Rows are numbered. After the first six, each row is followed by the numbers of the five nearest rows among all rows above it, by straight-line distance, nearest first.
In the rows, 128 means zero.
1: [139 141 122 142 137 117 131 122 121 161 134 125 108 137 134 124 127 121
 124 171 138 116 126 137 130 125 132 142 147 137 132 128 150 123 148 130
 110 150 126 127 146]
2: [179 144 142 129 112 138 136 131 112 127 159 138 123 112 132 135 139 123
 115 129 127 140 134 136 128 118 116 120 134 160 115 124 147 127 129 127
 125 115 119 142 162]
3: [142 130 122 135 138 142 141 141 143  81 148 150 154 129 140 100 140 146
 113 125 146 122 128 125 161 131 127 130 125 116 152 137 135 131 121 110
 127 139 126 130 122]
4: [132 137 125 128 111 127 148 134 129 121 126 129 154 122 117 111 122 118
 132 124 141 132 113 113 155 136 144 136 117 150 136 145 132 132 121 119
 127 101 128 130 109]
5: [137 137 141 127 119 126 128 128 128 206 134 135 130 135 125 136 133 127
 126 128 150 127 129 130 123 129 122 161 114 151 117 128 129 110 126 137
 144 122 132 121 120]
6: [121 126 129 126 129 119 121 165 128 105 137 171 140 127 128 120 126 124
 123 117 141 137 125 124 198 132 125 126 139 106 138 132 139 144 126 131
 125 133 121 139 135]
7: [152 127 130 126 138 121 149 157 108 123 152 187 137 132 124 133 121 124
 110 141 147 140 136 137 107 156 122 127 125 131 135 129 125 124 129 127
 123 136 142 130 145] => 2 3 1 6 4
8: [130 129 137 148 132 141 141 118 133 231 130 125 134 123 127 124 129 128
 139 155 138 114 144 150 140 137 145 146 127 121 153 133 109 117 109 144
 153 130 118 122 120] => 5 1 4 7 2
9: [163 136 142 113 124 135 132 131 132 110 138 167 150 129 123 131 140 154
 114 137 138 131 126 148 160 137 135 132 136 125 147 125 116 132 133 133
 134 134 130 133 149] => 3 7 6 2 4
10: [120 133 114 110 129 144 132 126 144 218 108 124 156 127 133 147 122 128
 143 175 124 162 154 105 129 117 133 146 120  99 179 123 133 127 129 135
 120 132 124 123 127] => 8 5 1 4 9
11: [126 139 150 129 132 125 131 125 114 134 114 157 118 138 132 131 122 140
 158 126 147 152 129 163 134 121 116 120 127 134 119 130 115 141 129 109
 143 156 132 134 233] => 9 2 7 1 6
12: [201 126 128 116 134 134 137 132 124 109 100 194 135 134 126 123 123 133
 134 139 126 125 127  99 124 120 134 126 139 123 139 138 141 123 123 141
 130 135 124 136 113] => 9 7 3 4 2
13: [126 131 118 133 118 133 130 131 127 128 119 128 143 128 128 110 140 131
 129 147 129 137 126 117 188 146 143 143 131 132 136 125 131 132 134 118
 122 148 128 128 128] => 4 6 3 9 1
14: [126 133 144 123 111 125 123 100 127 208 132 117 133 128 128 123 131 126
 131 121 131 127 138 128 125 136 118 173 145 128 150 109 138 138 124 146
 134 138 116 130 115] => 5 8 1 10 13
15: [141 116 115 111 122 132 130 123 143 252 125 145 130 119 132 164 130 133
 103 145 150 151 123 110 139 136 123 143 128  96 150 144 137 111 123 133
 141 137 126 112 110] => 10 5 8 14 1
16: [147 133 127 148 151 116 132 134 121 120 154 144 140 127 110 113 136 137
 118 116 132 144 112 169 143 137 132  95 124 106 148 143 115 139 141 131
 136 127 130 125 173] => 9 7 3 6 2
17: [166 109 115 128 114 117 124 127 120 132 170 141 133 120 115 124 113 128
 128 127 122 125 135 139 128 131 145 125 139 156 130 121 143 163 123 143
 138 140 135 117 137] => 2 9 7 1 4
18: [140 105 151 116 123 132 138 131 132 132 131 161 145 137 125 123 133 137
 137 130 135 150 126 154 145 143 126 121 123 129 127 114 120 122 162 138
 137 126 134 107 149] => 9 7 16 13 17
19: [145 124 106 137 131 150 135 125 125 255 142 138 139 131 123 139 122 121
 125 131 120 132 136 141 122 129 124 153 135 127 105 117 127 134 114 139
 119 102 126 116 145] => 5 8 14 15 10
20: [132 136 130 119 136 119 125 128 135 124 144 140 120 133 112 122 130 121
 122 133 141 127 120 121 127 138 217 123 136 129 130 124 157 149 135 129
 117 121 141 131 142] => 17 4 1 13 9
21: [124 132 123 107 122 114 134 128 123 146 120 117 120 146 130 145 152 123
 132 138 132 138 125 125 210 132 138 115 131 122 130 118 140 127 139 147
 128 123 144 131 126] => 13 6 4 18 9
22: [144 126 117 139 114 135 141 127 129 136 145 141 118 123 146 149 128 126
 128 144 134 146 140 146 173 128 143 131 137 138 125 123 145 142 130 122
 129 139 122 148 164] => 13 2 9 1 17
23: [164 132 135 128 121 118 109 129 125 116 125 255 137 121 133 120 121 130
 135 123 149 148 123 128 132 136 135 138 122 138 122 128 132 125 138 115
 125 132 114 134 153] => 7 12 9 18 6
24: [156 126 122 122 121 138 149 129 117 141 144  98 127 141 133 125 130 112
 128 131 123 174 124 167 130 133 128 125 126 153 137 114 118 150 140 128
 132 115 122 129 161] => 2 22 18 17 16
25: [121 136 122 137 116 143 160 132 112 142 134 136 133 133 121 129 125 125
 118 134 132 138 144 169 125 147 125 140 120 126 127 144 142 134 120 123
 109 117 117 147 161] => 22 24 7 2 1
26: [137 103 130 130 129 141 125 128 115 162 228 127 116 135 130 136 142 116
 139 150 132 126 130 118 124 145 170 119 137 153 131 115 119 170 144 132
 132 133 136 148 131] => 17 20 22 24 1
27: [123 138 121 119 136 139 145 133 129 235 130 125 119 132 116 153 132 135
 128 142 132 137 128 162 132 123 123 167 122 157 116 118 117 119 138 120
 144 129 135 132 149] => 5 19 8 14 1
28: [117 132 126 140 145 121 113 120 128 101 127 140 147 110 136 116 134 140
 123 131 148 144 119 117 210 136 106  99 124  89 156 117 143 112 117 124
 132 127 104 132 123] => 6 3 13 21 9
29: [112 125 128 119 123 123 151 129 134 117 132 135 121 139 133 132 120 138
 132 170 119 148 130 120 178 142 140 135 122 130 133 129 115 127 133 137
 125 117 134 121 135] => 13 21 22 4 18
30: [135 126 122 140 127 135 139 123 138 106 124 129 143 120 121 127 136 146
 128 118 136 128 124 117 143 153 177 123 129 109 119 117 143 122 172 167
 139 125 128 124 143] => 20 18 13 9 29
31: [132 134 110 136 128 138 124 111 136  94 152 150 139 127 123 100 140 124
 119 117 159 114 118 123 130 146 179 116 127  95 147 146 135 109 138 215
 123 130 131 125 115] => 30 20 3 9 4
32: [121 139 135 117 135 122 117 108 128 255 112 132 106 128 147 117 152 126
 127 114 136 115 137 133 115 142 150 158 123 102 153 133 123 118 137 163
 118 129 123 114  99] => 14 8 5 15 19
33: [121 118 133 119 118 120 134 124 107 128 175 112 130 140 126 118 125 125
 139 117 124 104 129 119 132 123 245 118 110 107 152 136 146 117 160 139
 146 132 133 125 136] => 20 30 31 26 17
34: [126 128 128 121 147 146 124 103 100 154 217 116 132 128 120 130 118 127
 135 134 122 125 137 150 123 116 184 143 125 150 123 130 149 149 140 126
 129 121 125 136 137] => 26 17 20 33 22
35: [130 123 127 128 128 166 128 121 113 229 137 111 133 122 148 128 157 113
 117 168 130 137 139 115 108 126 129 108 130 112 182 122 111 135 112 127
 142 134 117 128 107] => 8 10 15 14 32
36: [137 125 149 124 129 105 148 123 138 175 124 123 134 129 112 140 137 119
 120 139 109 132 139 139 129 137 232 112 144 186 130 121 191 193 138 127
 154 136 117 123 137] => 20 17 34 22 33
37: [150 137 111 130 134 136 123 124 136 117 120 197 128 129 140 117 130 134
 139 125 130 127 102 122 191 132 120 135 135  96 153 132 113 134 144 131
 117 129 124 161 151] => 6 9 13 3 28
38: [128 116 133 135 120 147 129 129 152 142 142 132 124 124 145 133 156 149
 117 142 129 128 137 157 119 129 205 122 136 156 148 128 172 173 125 116
 131 127 134 132 139] => 20 36 22 17 34
39: [133 146 123 135 135 133 127 150 115 255 124 124 138 140 129 130 118 122
 146 144 118 126 136 145 129 125 112 160 106 164 113 129 130 161 133 127
 119 130 134 119 147] => 27 19 5 8 14
40: [118 135 184 128 124 128 162 136 133 180 132 137 131 132 138 130 127 129
 114 132 126 140 168 125 130 163 123 154 121 130 154 126 137 118 139 147
 126 115 109 131 123] => 14 5 25 8 18
41: [232 120 149 120 126 125 134 137 117 122 138 128 132 130 147 137 149 130
 108 135 123 134 134 130 131 120 139 134 141 133 152 131 133 136 114 123
 117 128 134 148 122] => 2 12 9 17 22
42: [135 138 135 125 149 134 130 148 124 255 148 116 112 141 134 167 131 122
 139 146 111 140 159 146 115 102 144 136 123 151 115 133 136 140 133 130
 118 125 123 146 147] => 39 27 19 5 8
43: [125 127 123 136 137 125 122 129 129 255 116 140 135 118 135 103 131 117
 122 135 150 124 120 117 116 137 123 154 113 103 124 138 115 119 144 128
 133 145 126 129 107] => 32 5 15 8 14
44: [126 123 121 116 128 137 151 117 125 227 138 127 112 114 127 104 124 134
 128 146 144 124 137 127 130 149 134 128 126  92 132 131 156 117 139 164
 136 141 137 131 128] => 43 8 32 14 15
45: [140 140 118 123 120 122 135 131 129 143 124 143 132 133 124 135 135 131
 139 134 120 131 129 164 167 137 128 138 130 141 120 140 148 146 153 124
 128 119 132 125 131] => 22 13 18 25 21
46: [134 141 131 136 138 164 132 127 135 116 125 150 143 146 131 140 129 125
 144 124 135 144 114 179 139 162 135 130 139 125 133 134 125 126 153 134
 122 126 126 143 217] => 11 25 16 18 9
47: [148 135 120 129 124 144 129 123 144 126 132 128 134 127 124 123 154 144
 124 146 152 209 109 140 123 134 149 136 110 102 154 149 128 137 125 136
 127 130 115 120 137] => 24 9 16 18 13
48: [124 149 127 117 122 103 119 136 142 154 107 128 123 156 148 120 133 140
 116 104 147 135 138 111 130 130 124 177 114  93 121 142 127 124 114 124
 129 139 139 121 105] => 5 14 13 4 45
49: [112 131 124 130 108 134 160 147 140 121 122 137 144 117 143 123 143 126
 127 112 135 109 124 140 154 165 120 127 101 116 153 124 148 121 109 128
 126 122 123 120 116] => 4 3 13 25 45
50: [117 132 142  99 138 134 108 136 112 141 131 127 135 136 126 143 127 130
 138 133 109 132 134 179 173 128 145 140 136 146 118 108 150 134 162 129
 147 133 137 141 147] => 45 22 18 21 13
51: [127 136 120 135 120 126 115 125 124 104 161 140 124 129 146 113 133 148
 120 120 146 134 152 130 127 152 144 136 112 113 140 132 153 130 127 147
 138 141 118 102 136] => 3 30 17 49 9
52: [139 116 135 128 132 143 134 137 135 127 135 133 133 127 134 134 105 101
 125 134 127 155 139 174 168 112 131 128 122 121 121 121 116 113 160 128
 131 111 117 132 151] => 18 22 45 24 50
53: [246 125 132 132 135 140 120 121 146 112 143 144 134 136 117 118 125 129
 152 122 125 137 129 120 157 140 128 117 131 111 124 129 134 144 131 136
 124 143 148 128 132] => 41 12 9 17 2
54: [227 132 123 124 132 138 106 109 129 115 142 138 143 131 139 106 143 133
 121 128 148 145 128 115 112 131 128 123 117 111 146 135 121 123 137 142
 140 123 131 149 137] => 53 41 12 9 2
55: [133 129 158 135 106 120 137 127 139 133 113 137 131 127 128 113 134 108
 121 141 125 135 128 155 140 124 181 126 135 150 120 126 183 131 141 124
 111 146 124 116 137] => 20 45 38 1 22
56: [120 124 140 121 153 132 138 133 119 154 134 133 127 152 126 137 138 116
 125 157 144 122 129 160 160 142 137 130 129 151 127 127 131 133 159 143
 129 128 149 133  98] => 45 50 21 1 29
57: [136 125 140 110 119 126 126 147 136 121 209 121 128 127 122 149 129 135
 120 123 128 149 132 126 135 119 187 124 129 159 142 126 177 130 125 129
 123 120 109 123 136] => 34 20 17 38 26
58: [142 125 123 119 128 126 103 131 137 126 255 146 141 130 126 121 130 114
 140 114 136 148 117 116 134 145 115 134 120 124 144 134 123 147 123 121
 124 133 130 132 128] => 26 17 57 34 51
59: [136 111 116 117 135 125 107 127 127 104 113 126 130 126 163  92 137 140
 100 118 141 110  91 124 217 123 124 110 130  87 132 146 133 122 120 113
 130 132 115 131 118] => 28 6 3 13 37
60: [222 119 115 143 116 121 128 124 134 100 157 121 127 122 121 150 120 130
 126 127 124 133 139 100 124 118 132 124 136 131 160 134 110 135 137 130
 129 130 132 130 112] => 41 54 53 17 12
61: [134 127 145 126 125 119 118 127 125 105 255 137 120 115 142 130 141 139
 123 135 129 118 118 133 127 118 137 148 120 134 118 113 142 137 148 136
 122 144 142 140 140] => 58 26 34 57 17
62: [131 137 129 130 111 124 118 132 126 127 123 134 123 128 125 117 116 142
 127 113 124 132 123 117 208 126 112 124 134 110 128 133 133 141 125 105
 114 122 130 137 115] => 6 13 21 28 59
63: [136 130 135 122 140 130 134 141 133 122 113 122 128 137 138 134 125 119
 121 148 114 122 134 128 145 144 158 125 129 133 132 121 179 139 127 130
 149 135 123 127 135] => 55 45 13 22 20
64: [140 114 115 130 117 112 124 110 129 124 232 119 136 131 142 122 122 138
 135 123 134 124  98 115 136 137 129 120 137 120 151 141 130 115 129 144
 124 145 129 127 129] => 58 61 17 51 26
65: [139 139 105 123 126 111 141 137 141 124 107 114 137 141 114 132 128 122
 123 130 106 146 143 140 194 132 120 128 113 126 128 120 164 120 139 116
 129 127 117 130 126] => 45 13 21 62 63
66: [124 121 136 127 124 135 124 122 119 159 130 150 113 125 121 126 133 132
 137 136 119 135 134 128 201 126 135 134 130 144 125 117 121 128 130 119
 135 124 125 136 113] => 13 62 21 45 29
67: [144 115 140 125 149 141 142 123 134 123  79 135 135 135 131 117 138 140
 126 143 121 139 134 140 211 123 143 132 134 134 136 122 128 111 127  98
 130 124 142 136 122] => 13 66 65 62 21
68: [112 130 109 115 123 130 133 136 162 111 138 152 156 125 144 113 149 136
 119 111 182 109 143 134 143 128 153 129 125  83 149 146 127 108 122 136
 133 118 120 120 157] => 3 51 49 9 6
69: [133 130 130 124 115 118 135 124 126 142 139 130 142 132 147 120 109 122
 134 116 133 130 131 127 155 148 120 140 126 150 122 110 172 135 144 134
 139 124 127 134 130] => 45 63 4 22 13
70: [144 133 149 125 126 127 125 140 129 117 140 146 129 127 132 122 138 128
 141 145 153 143 148 122 119 147 145 116 137 147 120 144 164 143 130 141
 118 131 125 133 120] => 63 51 69 55 17
71: [125 120 118 122 141 126 137 132 137 140 131 137 141 135 123 145 124 117
 141 133 114 131 127 129 182 116 152 131 136 147 131 114 129 150 123 130
 138 138 135 134 151] => 22 66 13 45 29
72: [131 135 113 135 128 126 125 124 137 152 128 132 143 130 139 124 124 129
 136 132 129 147 133 147 125 149 132 160 125 143 114 135 132 139 146 142
 114 146 112 131 123] => 45 69 1 25 13
73: [119 135 137 131 100 127 129 129 159 110 132 135 137 109 115 119 135 146
 117 144 150 129 118 127 133 136 205 104 118 101 131 145 203 159 123 113
 123 145 126 120 120] => 20 55 38 63 70
74: [144 115 117 133 139 126  89 117 129 112 255 135 117 145 121 102 123 140
 124 114 141 125 110 109 142 131 138 128 107 100 141 134 125 132 122 117
 125 124 132 109 124] => 58 64 61 51 26
75: [128 140 139 136 143 120 144 141 126 173 119 128 123 128 120 135 115 136
 127 119 129 125 166 129 128 157 136 111 143 139 132 129 118 160 113 151
 125 112 109 134 136] => 40 25 72 70 45
76: [142 140 152 128 116 129 118 124 121 140 134 125 135 130 142 159 129 138
 143 120 110 124 131 148 184 124 127 118 130 164 123 124 119 148 126 115
 138 119 125 135 130] => 66 45 71 22 50
77: [128 124 123 134 139 129 131 120 132 129 139 132 142 138 120 123 118 149
 128 149 118 127 140 108 187 148 134 128 135 107 143 132 136 138 133 131
 137 130 134 124 129] => 13 29 62 71 66
78: [125 126 128 137 123 114 142 130 118 155 137 121 130 150 111 142 120 134
 134 160 129 163 142 130 170 124 141 127 123 158 134 124 129 150 126 126
 141 125 137 121 138] => 71 29 66 22 45
79: [120 131 144 136 119 120 108 123 121 117 241 185 119 129 129 115 113 122
 123 114 167 126 115 131 120 146 129 117 128 101 145 130 140 118 123 138
 133 113 131 128 141] => 58 74 64 61 51
80: [179 147 142 132 143 135 140 151 135 130 130 235 130 138 130 127 137 119
 122 128 149 118 113 127 144 125 128 124 125 109 135 129 126 128 149 122
 133 127 132 139 131] => 23 12 37 7 9
81: [129 152 130 126 123 150 131 137 146 191 148 129 138 118 134 123 134 126
 117 135 128 122 143 139 138 120 171 120 114 113 121 135 144 135 137 154
 127 134 111 134 106] => 44 72 8 5 75
82: [155 135 131 138 137 128 158 112 121 113 140 139 139 109 123 133 143 140
 126 127 127 175 135 137 128 139 127 133 144 110 197 133 126 122 139 125
 122 137 138 129 120] => 47 9 3 16 7
83: [130 137 131 147 126 130 127 120 132 146 119 138 133 134 141 109 140 130
 125 145 127 127 119 135 118 123 234 132 125 125 135 116 206 125 122 125
 129 118 135 134 124] => 20 55 38 73 63
84: [116 135 141 120 119 132 123 131 124 132 110 154 139 139 141 139 116 129
 124 120 148 139 135 180 126 127 135 121 136 102 146 136 140 130 133 142
 127 129 131 129 213] => 46 11 25 16 18
85: [117 141 137 148 116 141 131 137 136 238 122 126 131 136 133 142 163 114
 127 147 127 126 159 141 123 140 155 139 144 134 133 130 124 149 123 145
 127 142 126 142 124] => 8 42 81 14 5
86: [123 113 116 117 114 127 132 117 118 164 125 146 137 115 137 139 143 133
 143 151 126 143 132 142 152 158 128 125 127 141 123 118 133 128 131 129
 148 132 132 127 159] => 22 45 18 71 78
87: [140 129 138 129 130 122 131 131 126 135 147 104 126 119 131 136 142 128
 130 126 122 123 133 155 138 129 168 128 135 111 129 136 147 127 152 172
 135 137 126 132 139] => 30 63 81 45 72
88: [125 130 131 137 128 117 133 134 137  97 174 170 120 127 119 133 122 137
 110 134 153 132 129 147 147 110 148 118 131 134 100 121 137 131 114 141
 155 128 138 134 144] => 9 22 17 51 7
89: [139 144 127 119 122 140 122 108 135 255 112 129 143 116 126 124 119 115
 132 125 106 146 138 119 120 116 122 142 128 131 137 147 131 127 135 129
 136 136 126 129 128] => 43 19 14 5 39
90: [140 118 123 134 141 116 140 114 113 120 198 140 126 126 117 127 122 130
 112 110 124 112 145 118 128 129 205 124 136 125 114 129 161 137 131 139
 130 125 134 114 137] => 20 34 57 33 17
91: [121 123 124 113 131 148 131 126 119 236 125 135 121 135 118 148 116 124
 148 139 132 150 144 149 118 114 119 150 102 126 111 121 123 129 146 132
 132 131 140 135 148] => 27 39 19 42 5
92: [121 135 129 120 141 150 138 133 126 143 125 121 130 122 121 128 136 114
 141 193 120 140 136 123 182 126 132 136 121 111 138 124 127 142 123 120
 145 126 110 122 121] => 29 13 77 66 78
93: [125 113 153 142 133 128 121 131 127 130 192 123 130 130 129 128 121 132
 126 132 104 127 126 127 133 135 234 123 135 133 118 123 171 133 138 132
 121 130 123 138 126] => 90 20 57 33 34
94: [142 124 135 140 131 124 121 148 126 135 139 108 118 135 132 144 149 136
 129 108 113 135 141 129 123 131 255 121 146 141 133 115 164 152 146 156
 121 133 146 129 148] => 20 93 38 83 33
95: [209 129 135 131 113 129 118 121 146 111 226 124 127 107 141 105 117 142
 129 125 148 109 124 121 136 126 152 121 130  91 155 144 131 129 120 126
 126 124 106 107 132] => 64 74 60 58 54
96: [120 129 130 129 119 124 142 131 128 209 131 121 141 119 132 134 109 148
 132 126 134 127 144 138 130 122 166 121 123 134 133 116 128 130 139 219
 122 125 135 139 127] => 81 44 87 75 8
97: [114 134 150 136 119 135 134 139 135 134 131 143 130 119 134 143 115 119
 124 126 142 134 167 167 131 150 132 138 136 116 126 131 145 128 143 137
 136 128 129 135 172] => 25 84 22 52 18
98: [232 131 152 128 120 138 133 133 111 142 135 139 129 116 127 135 111 117
 144 141 106 129 130 130 122 124 126 122 117 160 107 105 139 142 143 149
 135 134 137 130 129] => 2 53 41 17 60
99: [134 126 120 136 145 134 140 134 147 135 116 112 121 144 126 155 107 128
 139 187 134 137 148 129 138 130 154 136 129 160 128 124 160 132 141 127
 124 131 124 140 138] => 63 1 78 22 29
100: [157 135 147 147 129 131 139 135 130 154 255 125 126 129 124 170 125 113
 132 137 125 130 122 149 109 129 126 130 140 146 132 121 118 124 138 126
 138 114 140 113 137] => 61 26 58 64 34
101: [121 127 137 142 135 123 117 141 107 124 255 124 116 131 147 129 129 143
 105 115 130 134 128 129 113 116 127 139 137 129 115 111 124 117 119 119
 116 132 133 146 141] => 61 58 64 100 74
102: [111 136 140 135 139 126 128 161 129 157 133 127 131 127 122 137 124 116
 135 137 109 133 121 117 136 144 141 138 130 178 146 112 141 148 128 124
 144 125 138 131 141] => 71 78 63 69 86
103: [107 135 160 126 126 150 121 125 148  90 141 151 130 131 134 105 150 146
 124 132 142 133 131 127 128 172 153 119 130 117 151 120 167 172 123 116
 136 122 127 127 140] => 51 70 3 63 73
104: [130 139 138 106 132 117 133 148 123 165 141 137 133 135 143 120 138 131
 110 161 132 128 155 165 130 122 152 126 126 131 127 127 158 132 109 146
 125 127 123 117 115] => 81 63 70 56 1
